Each row comes from the steps of one walk. Every step used is in the known rows, and no mark comes twice. Write the walk behind each row, first mark first.
Each row is shifted at random along 4 fixed directions that mean nothing.
Known rows
pilo/pigi/naditu/mabizez/guto: [-106, 126, -45, -130, 208, 45, -59, -48, -5, -202, -102, 57, 4, -33, -234, -91, 76, 56, 24, 228, 6, -143, 167, -1, 37, 193, -88, 147, -157, -110, -15, -207, 107, -74, -16, -53, -32, 119, 129, 145, 271, -76, 247, 323, -17, -55]
pateg/guto/pigi/naditu: [-9, -71, -98, 148, 41, 43, 126, -152, -302, 68, -124, 95, 188, 237, 31, -5, -92, 58, 119, 176, 222, -193, -252, -195, 112, -84, 115, 17, 34, 135, -14, 148, -4, 43, -134, -230, 68, -226, -29, -3, -120, 186, -67, 170, 96, -153]
peda/pilo/vupo/mabe/mabizez: [-65, -176, -194, 221, 275, 53, 381, -149, -29, 36, 53, 74, 38, 161, 73, 83, 9, -31, 106, -206, -22, 100, -356, -186, 45, -221, 34, -212, -229, -45, 44, 32, 93, 43, -205, 2, -114, 77, -320, -88, 94, 210, -50, -277, -83, -103]
pateg/pigi/guto/vupo/mabizez/peda/naditu: [41, 160, 123, -179, -24, 47, -76, 27, -30, -19, -73, -68, 54, 161, -122, 6, -103, 111, 66, -12, 28, -212, -53, -20, 146, 188, -15, 104, 90, 26, -17, -122, 12, -14, 35, -23, -49, -184, 131, 11, 31, -113, 184, 268, 3, -38]
pateg/mabe/pigi/guto/vupo: [141, 110, 181, 95, 74, 1, -20, -46, 31, -138, -151, 23, -97, 17, -88, -1, -48, 95, 58, -148, 21, -39, 125, -50, -18, 62, -242, -20, 27, -25, 22, -143, -2, -82, -111, -56, -61, 48, 176, 6, -14, -177, 297, -128, -48, -20]
pilo/pigi/guto/vupo/naditu: [32, -49, -130, 155, -16, -65, 101, -189, -144, 216, -118, -50, 223, 330, 43, 68, -132, -33, 93, 11, 318, -35, -424, -365, 308, -157, 160, -245, 15, 232, 46, 295, 16, -29, -211, -72, 87, -50, -201, -88, -118, 183, -90, 121, -116, -114]
pigi/naditu/peda/pilo/pateg/vupo/mabe/mabizez/guto: [88, 171, 239, -84, 201, -24, 13, 28, 31, 92, -35, -277, 48, 70, -89, 44, -281, 103, -32, -328, 135, -37, -193, -62, 218, 202, -93, 14, -2, 65, 71, -242, 111, -125, -32, 54, -334, -10, 73, -25, 160, -135, 368, 142, -15, -34]
guto/vupo/mabizez/naditu/peda/pilo: [-120, -34, -208, 87, 30, 151, 202, -72, 12, -44, 29, 47, 71, 151, -49, 79, 115, -18, 145, 65, -6, -31, -305, -166, 54, -35, 83, -22, -64, -74, -49, -9, -2, 115, -42, 1, 14, -118, -162, -31, 208, 66, -29, 72, -1, -106]
pilo/pateg/mabe/peda/pigi: [12, -77, 50, 162, 187, 0, 232, -67, -343, 204, -34, -68, 151, 308, 141, 23, -305, 92, -20, -164, 243, -173, -398, -82, 151, -57, -60, -137, -59, 96, 100, 1, 21, -12, -165, -152, -151, -132, -135, -214, -173, 240, 21, -70, 98, -105]
peda/pilo/vupo/naditu/guto/pigi: [-69, -244, -100, 156, 131, 122, 161, -118, -206, 183, -226, -29, 157, 290, 71, -14, -126, -91, 0, -109, 225, -197, -595, -234, 172, -119, -62, -227, -69, 84, 98, -41, 65, -38, -317, -22, 79, -76, -439, -98, 92, 110, 41, 28, -56, -49]
vupo/mabizez/naditu/guto/peda/pilo/pigi: [145, 426, 155, -422, -215, -99, -195, 80, -154, 167, 53, -249, 152, 286, -46, 15, -193, 116, -11, 220, 207, -165, -155, -241, 210, 212, 119, 110, 244, 279, -65, 461, -167, -25, 384, -192, 201, -303, 404, -267, -295, -55, -193, 522, 13, -8]
pigi/naditu/mabizez/guto/vupo: [-87, -38, -87, 122, 192, 195, 16, -77, -15, -81, -269, 171, -5, -3, -176, -28, 47, -76, 47, 111, 123, -228, -114, 5, 29, 78, -162, 17, -113, -90, -4, -364, 95, -48, -297, 49, 14, 93, -238, 143, 376, -168, 302, 177, 98, -50]
pigi/guto/vupo/mabe/peda/naditu: [158, 106, 7, 49, -68, -76, 126, -86, 35, 52, 128, -114, 78, 270, 19, 157, -90, 158, 187, -219, 36, 180, -240, -307, 57, -167, 184, -248, 53, 139, -111, 372, -137, 47, 52, 31, -22, -32, 29, -213, -113, 58, 10, -103, -53, -83]
vupo/guto/peda/pilo: [150, 305, 283, -457, -272, -98, -290, 193, 313, -197, 79, -261, -239, -58, -122, -7, 121, 134, 81, -138, -384, 91, 310, 18, -112, 224, -49, 127, 220, -46, -63, 66, -156, -68, 417, 171, 15, -28, 460, -39, -31, -357, 239, 68, -234, 187]
pigi/guto/vupo/mabe/pateg: [86, 47, 50, 88, 120, 80, 51, -136, 5, 14, -101, -16, 0, -96, 9, -47, -25, 116, 102, -60, -18, -43, 30, -100, -137, 34, -197, -55, 70, 89, -14, -20, -26, -89, -83, -28, 29, 59, 55, 84, -12, -96, 125, -8, 20, -7]
mabe/pigi/naditu/peda/mabizez: [29, 128, 185, -260, 157, 16, -114, 147, 108, -165, 69, -118, -113, -22, -127, 19, -46, 196, -29, -142, -234, -49, 190, 83, -139, 206, -83, 104, -53, -155, -64, -219, -22, -40, 164, 171, -176, 41, 205, 1, 160, -183, 399, -39, 51, 104]
peda/pilo/vupo/mabizez/naditu: [64, 323, 239, -463, 16, -12, -303, 127, 75, 76, -18, -164, -69, -10, -133, -83, -86, 33, -168, -17, 9, -268, 131, 132, 83, 344, -168, 180, 88, 21, 21, -170, 4, -84, 201, 60, 27, -41, 268, -51, 44, -234, 120, 323, 11, 125]
guto/vupo/naditu/peda/mabizez: [-115, -166, -62, -1, 37, 146, 68, 7, 187, -171, -29, -100, -47, -2, -78, -5, 149, 19, 100, -143, -279, -2, -54, -6, -67, 39, -88, -80, -70, -215, 16, -259, 64, -16, -16, 206, -2, 25, -121, 83, 262, -69, 221, -118, -171, 87]
mabe/pigi/naditu/mabizez/peda: [38, 206, 65, -60, 213, 70, -41, 21, -153, 114, -4, 34, 84, 54, -78, 66, -223, 128, -59, 69, 245, -184, -69, -37, 15, 162, -47, 68, -5, 65, -97, -71, -9, -24, -11, -62, -52, -41, 61, -34, 31, -85, 114, 235, 321, -55]
pigi/guto/vupo/peda/mabizez/naditu: [-50, -35, -320, 134, 13, 58, 260, -174, -94, 7, 50, 100, 190, 321, -31, 121, 61, 25, 228, 105, 68, -10, -401, -277, 146, -174, 322, -90, -99, 43, -115, 219, -17, 178, -118, -32, 45, -113, -213, -92, 97, 242, -108, 162, 1, -195]
pigi/naditu/peda/pilo/pateg: [-5, 101, 106, -211, -156, -220, -57, 97, 244, -125, 148, -369, -67, 209, -133, 105, 65, 23, 110, -241, -178, 265, -57, -156, 247, 36, 199, -31, -68, -85, 67, 103, -37, -28, 227, 256, -301, 48, 151, -77, 199, -29, 361, -28, -379, 36]
pilo/pateg/naditu/mabizez/guto: [-56, 57, -66, -9, 65, -17, 117, -125, -252, 47, 30, -103, 326, 196, -136, -104, -104, 40, 58, 284, 221, -127, -159, -182, 283, 37, 163, 61, -27, 123, -15, 188, 99, 7, 143, -310, 65, -237, 243, -30, -94, 292, -242, 441, 5, -160]
guto/vupo/naditu/mabizez/peda: [-100, -67, -236, 243, -179, -73, 233, -100, 405, -245, 131, -131, 13, 150, -194, 194, 252, -113, 302, -203, -149, 486, -150, -333, 281, -190, 215, -296, -132, -178, -20, 107, 112, 31, -5, 175, -89, 116, -124, 64, 272, 36, 76, -175, -485, -111]
mabizez/naditu/peda/pilo/pateg: [-213, 41, -163, -115, 203, 156, 81, -74, -98, -204, 71, 60, -6, -28, -132, -137, 251, 114, 57, 279, -160, -213, 61, 62, -173, 143, -81, 227, -201, -230, -60, -170, -23, 87, 132, -88, -6, -31, 136, 38, 287, 112, 93, 276, 94, -72]
guto/pigi/naditu/peda: [-2, -79, -103, 203, -32, 14, 89, -66, -188, 213, -125, -31, 160, 292, 87, 156, -179, -33, 58, -5, 361, -58, -461, -270, 207, -103, 121, -165, 31, 173, 30, 153, -46, 4, -240, -13, -11, -87, -310, -90, -16, 61, 57, 76, 71, -96]
mabe/mabizez/peda/pilo/pateg/naditu: [-109, -98, -88, 140, 425, 161, 272, -74, -315, 160, -58, 149, 94, 170, -6, -10, -138, 30, 4, -36, 143, -327, -392, 49, 43, -13, -44, 52, -193, -59, 0, -295, 98, 39, -222, -97, -192, -123, -248, -58, 133, 160, 81, 96, 303, -125]
vupo/mabe/pigi/naditu: [19, 3, 21, 48, 235, 79, 54, -93, -122, 106, -9, 22, 75, -56, 80, 4, -196, 174, -5, -69, 98, -99, -27, -66, -126, 43, -99, -48, 47, 116, -41, -14, 4, -68, -87, -89, -38, -7, -31, 56, -23, -2, 63, -1, 193, -44]
guto/pigi/naditu/peda/pilo: [-118, -182, -227, 204, 32, 77, 255, -79, -155, 29, -40, 75, 73, 349, 69, 164, 23, -19, 175, -6, 104, -21, -506, -260, 89, -189, 186, -103, -116, -17, 4, 103, -71, 121, -211, 31, -97, -103, -384, -102, 179, 144, 123, -68, 21, -142]
pateg/guto/peda/pigi/naditu/mabizez: [32, 112, 137, -200, -176, -106, -38, 90, 82, -240, 43, -237, -4, 244, -159, 59, 6, 118, 187, -47, -177, 77, 36, -137, 170, 88, 154, 65, 53, -71, -5, 98, -25, -3, 264, 38, -108, -161, 321, -39, 23, -33, 243, 57, -266, -1]
naditu/mabizez/peda/pilo/pigi/guto/vupo/mabe/pateg: [121, 283, 122, -110, -31, -83, 34, -19, 35, 61, -3, -217, 11, 241, -73, 97, -139, 69, 109, -132, 121, 52, -197, -282, 208, 101, -49, -65, 45, 125, 40, 169, -62, -67, 74, 18, -108, 7, 131, -151, -6, -124, 181, 135, -156, -51]
pateg/naditu/guto/vupo: [98, 21, 213, 16, -218, -106, -91, 45, 258, -182, -72, -283, -29, 70, -191, -3, 18, -25, 85, -271, -75, 216, 40, -135, 218, 10, -33, -120, 96, -52, 55, -42, 52, -99, 100, 90, -55, -17, 221, 18, 67, -156, 236, -98, -377, 44]
pigi/naditu/guto/vupo/mabizez/peda/pilo: [54, 303, 98, -333, -128, 36, -146, 58, 92, -96, 57, -139, 2, 86, -169, 15, 54, 138, 102, 105, -103, -64, 32, -105, 18, 206, 70, 177, 121, 8, -101, 113, -106, 15, 296, 40, 64, -151, 322, -35, 71, -168, 117, 320, -18, 24]
mabe/pilo/peda/pigi: [21, 134, 87, -161, 171, -18, -32, 36, -53, 1, 28, -39, -115, 84, -32, -20, -7, 116, -66, -99, -79, -128, -3, 26, -112, 90, -140, 25, -82, -87, -17, -83, -71, 6, 53, 50, -75, 76, 93, -142, 0, -55, 197, -23, 68, 48]
peda/pigi/guto/vupo/mabizez: [69, 102, 35, -188, -157, -62, -17, 9, 16, -4, 7, -113, 89, 262, -49, 45, -44, 60, 116, 39, -55, -13, -118, -211, 165, 14, 174, -38, 104, 124, -6, 258, -51, 13, 122, 26, 64, -142, 113, -87, -117, 27, -7, 97, -173, -1]
guto/pigi/naditu/mabizez/peda: [-40, 211, -241, -16, -173, -40, 112, -127, -152, -25, 171, 25, 222, 329, -96, 122, 88, 91, 228, 413, 178, 38, -133, -373, 165, -60, 336, 26, 6, 107, -143, 569, -131, 138, 232, -233, 199, -214, 224, -121, -148, 225, -289, 355, 24, -197]
pateg/mabe/mabizez/naditu/guto/peda: [-86, -252, -238, 592, 295, 146, 456, -177, 6, -211, -169, 210, -5, 58, -58, 134, 50, -80, 238, -229, 56, 162, -336, -143, 60, -233, -76, -209, -264, -194, -14, -303, 183, -3, -473, -58, -221, 108, -439, 77, 346, 22, 263, -280, -72, -224]
pilo/pateg/pigi/naditu/mabizez/guto/vupo: [18, 109, 177, -61, 53, 27, -140, -27, -203, 163, -311, -131, 160, 200, -153, -95, -254, -56, -75, 106, 391, -387, -199, -71, 365, 236, -194, 34, 62, 155, 144, -197, 94, -165, -143, -112, 6, -136, 37, 27, 48, -104, 230, 433, 10, -35]
mabe/pateg/naditu/mabizez/guto/peda/pilo: [-100, 13, -70, 68, 264, 204, 241, -71, -91, -241, 8, 137, -20, 6, -162, -63, 163, 136, 206, 122, -216, -155, -26, 6, -190, 48, -93, 166, -130, -214, -128, -223, 8, 78, 65, -142, -68, -131, 134, 51, 229, 15, 140, 94, 155, -117]
peda/pilo/pigi/naditu/guto/vupo: [-179, -229, -260, 204, 241, 197, 270, -203, -298, -26, -187, 205, 118, 288, 3, -47, 94, -2, 127, 195, 120, -264, -460, -200, 5, -156, 8, -43, -215, -59, 32, -21, -7, 86, -288, -104, 64, -68, -343, -49, 227, 238, 80, 56, 73, -152]
pigi/naditu/peda/mabizez/guto: [30, 3, 107, -34, 37, -60, -47, 152, 196, -43, -130, -142, -93, 134, -117, 162, -180, -95, -20, -395, 35, 89, -252, 23, 267, 78, 65, -57, -106, -86, 50, -386, 112, -60, -250, 347, -412, 152, -340, 0, 442, -281, 610, -14, -139, 12]
pilo/pigi/naditu/guto/vupo/mabe: [-150, -39, -120, 4, 128, 135, 31, -196, 110, -373, -102, -2, -41, -156, -167, -178, 306, 154, 179, 177, -239, -17, 288, -111, -199, 95, -230, 28, -101, -178, 13, -101, 52, -103, 31, -71, 144, 151, 197, 242, 238, -23, 204, 91, -234, -17]
peda/pigi/naditu/guto/vupo/mabe/pilo: [379, 480, 586, -506, -313, -191, -442, 192, 81, 228, -8, -528, -4, 158, -20, 29, -425, 202, -130, -308, 134, -29, 16, -186, 125, 301, -134, -28, 459, 350, 16, 324, -237, -184, 398, 85, 51, -160, 514, -276, -306, -407, 240, 150, -76, 194]

Which walk is each row?
[-32, 62, 0, -113, 131, 182, -18, -50, -186, -24, -141, 61, 87, 92, -77, -75, -63, 143, 37, 137, 39, -406, -61, 44, -17, 209, -112, 185, 32, -13, -34, -247, 20, 34, -65, -108, 52, -196, 61, 59, 86, -28, 132, 342, 169, -61]
pateg/pigi/guto/vupo/peda/mabizez/naditu
[-60, -33, -289, 322, 204, 150, 338, -250, -3, -130, 23, 144, 115, 35, -74, 85, 111, 103, 265, 52, 29, 141, -192, -293, -63, -154, 66, -134, -144, -41, -130, 107, 38, 43, -154, -99, 23, 54, -130, 70, 170, 107, 6, 4, 31, -200]
pigi/naditu/guto/vupo/mabe/mabizez/peda
[71, 290, 181, -277, -160, -126, -148, 0, 26, 18, 0, -279, 41, 248, -156, -19, -55, 111, 74, -35, 35, -111, -64, -164, 273, 207, 20, 77, 124, 95, 44, 83, -57, -45, 196, -22, -70, -164, 334, -73, -18, -74, 215, 354, -178, -39]
mabizez/guto/vupo/peda/pilo/pateg/pigi/naditu
[135, 140, 219, -137, -75, -141, 50, -36, -86, 119, 42, -375, 195, 368, -50, 25, -271, 108, 103, -150, 133, 14, -267, -370, 342, 36, 85, -118, 148, 237, 82, 345, -20, -87, 230, -107, -54, -257, 313, -178, -211, 100, 16, 88, -224, -39]
peda/pilo/pateg/guto/vupo/mabe/pigi/naditu/mabizez
[27, 193, 14, -78, -266, -191, 186, -45, 0, 78, 292, -408, 258, 386, -30, 122, -121, 37, 150, -69, 151, 262, -307, -371, 480, -22, 330, -66, 62, 153, 68, 507, 5, 76, 362, -159, -97, -275, 299, -228, -186, 302, -291, 196, -322, -165]
naditu/mabizez/peda/pilo/pateg/vupo/mabe
[215, 149, 340, -69, 36, 32, -89, 54, -126, 190, -120, -235, 58, 175, 64, 71, -391, 172, -51, -310, 223, -179, -254, -122, 86, 167, -186, -28, 218, 179, 37, -65, -75, -92, -31, -25, -103, -189, 117, -168, -121, -194, 262, 18, 121, 36]
pateg/mabe/pigi/guto/vupo/naditu/peda/pilo
[-216, -227, -358, 319, 361, 192, 584, -325, -283, -114, 87, 119, 276, 276, -5, -5, 156, 184, 363, 203, -66, -65, -426, -359, -1, -225, 204, -47, -234, -78, -64, 175, 73, 159, -53, -281, -21, -225, -55, 29, 60, 548, -182, 19, 20, -277]
mabe/pateg/vupo/guto/peda/pilo/pigi/naditu/mabizez
[-30, 227, -96, -258, 5, -49, 54, -53, -142, -5, 175, -111, 198, 276, -84, 49, -38, 162, 124, 231, 61, -34, -151, -259, 164, 82, 279, 126, -31, 80, -92, 354, -51, 82, 271, -146, 14, -180, 255, -121, -42, 186, -133, 412, -10, -126]
vupo/naditu/mabizez/peda/pilo/pigi/guto
[-137, -136, -233, 299, 368, 130, 399, -336, -158, -187, 64, 61, 212, -12, -24, -78, 111, 228, 206, 93, -19, 79, -97, -284, -102, -126, 17, -17, -186, -69, -37, 99, 110, 56, -50, -309, -28, -37, 108, 125, 79, 372, -89, -21, -16, -241]
pateg/vupo/mabe/pilo/pigi/naditu/guto
[24, 146, -140, 23, 108, -62, 242, -167, -138, 34, 175, -103, 245, 319, -29, 98, -137, 176, 128, 3, 172, 120, -311, -375, 192, -88, 245, -134, -116, 114, -86, 402, 0, 65, 66, -160, -33, -58, 67, -189, -76, 284, -111, 154, -47, -200]
pilo/vupo/mabe/mabizez/peda/pigi/naditu/guto
[-149, -81, -96, 213, 350, 114, 270, -95, 35, -256, -126, 108, -69, 159, -241, 30, 148, -3, 184, -107, -84, -72, -218, -93, 93, -17, -92, -41, -319, -276, 16, -415, 146, 0, -249, 48, -277, 88, -193, 79, 474, -4, 478, -47, -80, -157]
mabe/pigi/naditu/mabizez/guto/peda/pilo/pateg/vupo
[-8, 250, -220, -79, 41, -79, 202, -163, 104, -237, 244, 68, 6, 258, -196, 99, 293, 172, 309, 138, -217, 178, -6, -354, 20, -103, 255, -17, -174, -107, -179, 393, -89, 130, 227, -66, 25, 0, 287, -116, 15, 154, -41, 80, -160, -165]
mabe/mabizez/peda/pilo/pigi/guto/vupo/naditu
[-125, -225, -180, 242, 106, -44, 405, -122, -246, 193, -33, -144, 348, 487, 51, 158, -284, -74, 163, -167, 304, 61, -810, -368, 562, -183, 375, -155, -133, 147, 120, 109, 175, 41, -269, -74, -354, -253, -443, -55, 140, 359, 52, 132, -168, -273]
vupo/mabizez/peda/pilo/pateg/pigi/naditu/guto
[119, 71, 201, 9, -1, -89, 79, 38, -52, 194, -102, -314, 95, 302, -26, 94, -358, -7, 36, -384, 226, 27, -438, -262, 357, 36, -44, -193, 101, 188, 102, 23, 61, -164, -62, -6, -196, -122, -73, -157, -42, -124, 215, 69, -173, -43]
vupo/mabe/mabizez/peda/pilo/pateg/naditu/guto/pigi
[49, 88, -115, 98, 138, -87, 147, -43, -11, 2, -96, 106, -76, 340, -78, 191, -23, -62, 129, -160, 102, 18, -372, -216, 186, -128, 122, -126, -189, -27, -39, 18, -32, 43, -261, 112, -212, 108, -301, -172, 204, -74, 334, -36, -60, -127]
mabe/pilo/pigi/guto/peda/mabizez/naditu
[-25, -50, -153, 113, 93, 62, 280, -131, 140, -261, 149, -28, 47, 134, -118, 95, 168, 167, 314, -96, -240, 244, -70, -274, -82, -164, 128, -193, -135, -117, -124, 174, -21, 58, 84, 45, -22, 50, 46, -23, 147, 112, 72, -173, -158, -95]
pigi/guto/vupo/mabe/peda/naditu/mabizez
[110, 274, 64, -76, 113, 39, -19, -51, -58, 41, -67, 48, -96, 89, -27, 1, -53, 94, -16, -32, 116, -168, -91, -109, -72, 107, -224, -30, 4, 54, -54, 10, -100, -26, -49, -101, 65, 55, 53, -169, -18, -175, 117, 141, 105, -48]
mabizez/guto/peda/pilo/vupo/mabe/pigi
[117, 100, 2, 90, -8, -68, 204, -134, -180, 221, 19, -200, 179, 359, 124, 113, -211, 106, 127, -95, 255, 55, -483, -436, 192, -98, 90, -177, 59, 264, 43, 419, -122, 13, -24, -103, -53, -109, -18, -247, -187, 157, -42, 39, -62, -124]
naditu/peda/pilo/pigi/guto/vupo/mabe/pateg
[-98, 186, -42, -274, 243, 138, -58, -31, 21, -181, 6, 10, -11, -77, -195, -96, 144, 155, 21, 198, -132, -210, 119, 46, -99, 266, -62, 264, -136, -151, -73, -236, 48, 14, 101, 2, -32, 33, 198, 109, 289, -61, 212, 375, 85, -10]
pigi/naditu/peda/pilo/vupo/mabizez/guto
[78, 205, 139, -287, -150, -78, -50, -10, -128, 99, 100, -360, 240, 317, -76, -2, -99, 147, 127, 121, 63, -112, -177, -257, 266, 123, 210, 78, 156, 181, 3, 384, -73, -6, 399, -135, 92, -355, 441, -149, -235, 168, -149, 384, -110, -13]
pigi/guto/peda/pilo/pateg/vupo/naditu/mabizez
[32, 84, -152, 120, 162, -53, 204, -99, 32, 9, -27, 89, 4, 328, -93, 192, -1, -34, 158, -150, 110, 60, -398, -303, 226, -142, 162, -186, -181, 7, -63, 76, 22, 51, -231, 56, -158, 67, -259, -126, 166, 25, 180, -18, -92, -163]
mabe/pigi/guto/peda/pilo/vupo/mabizez/naditu
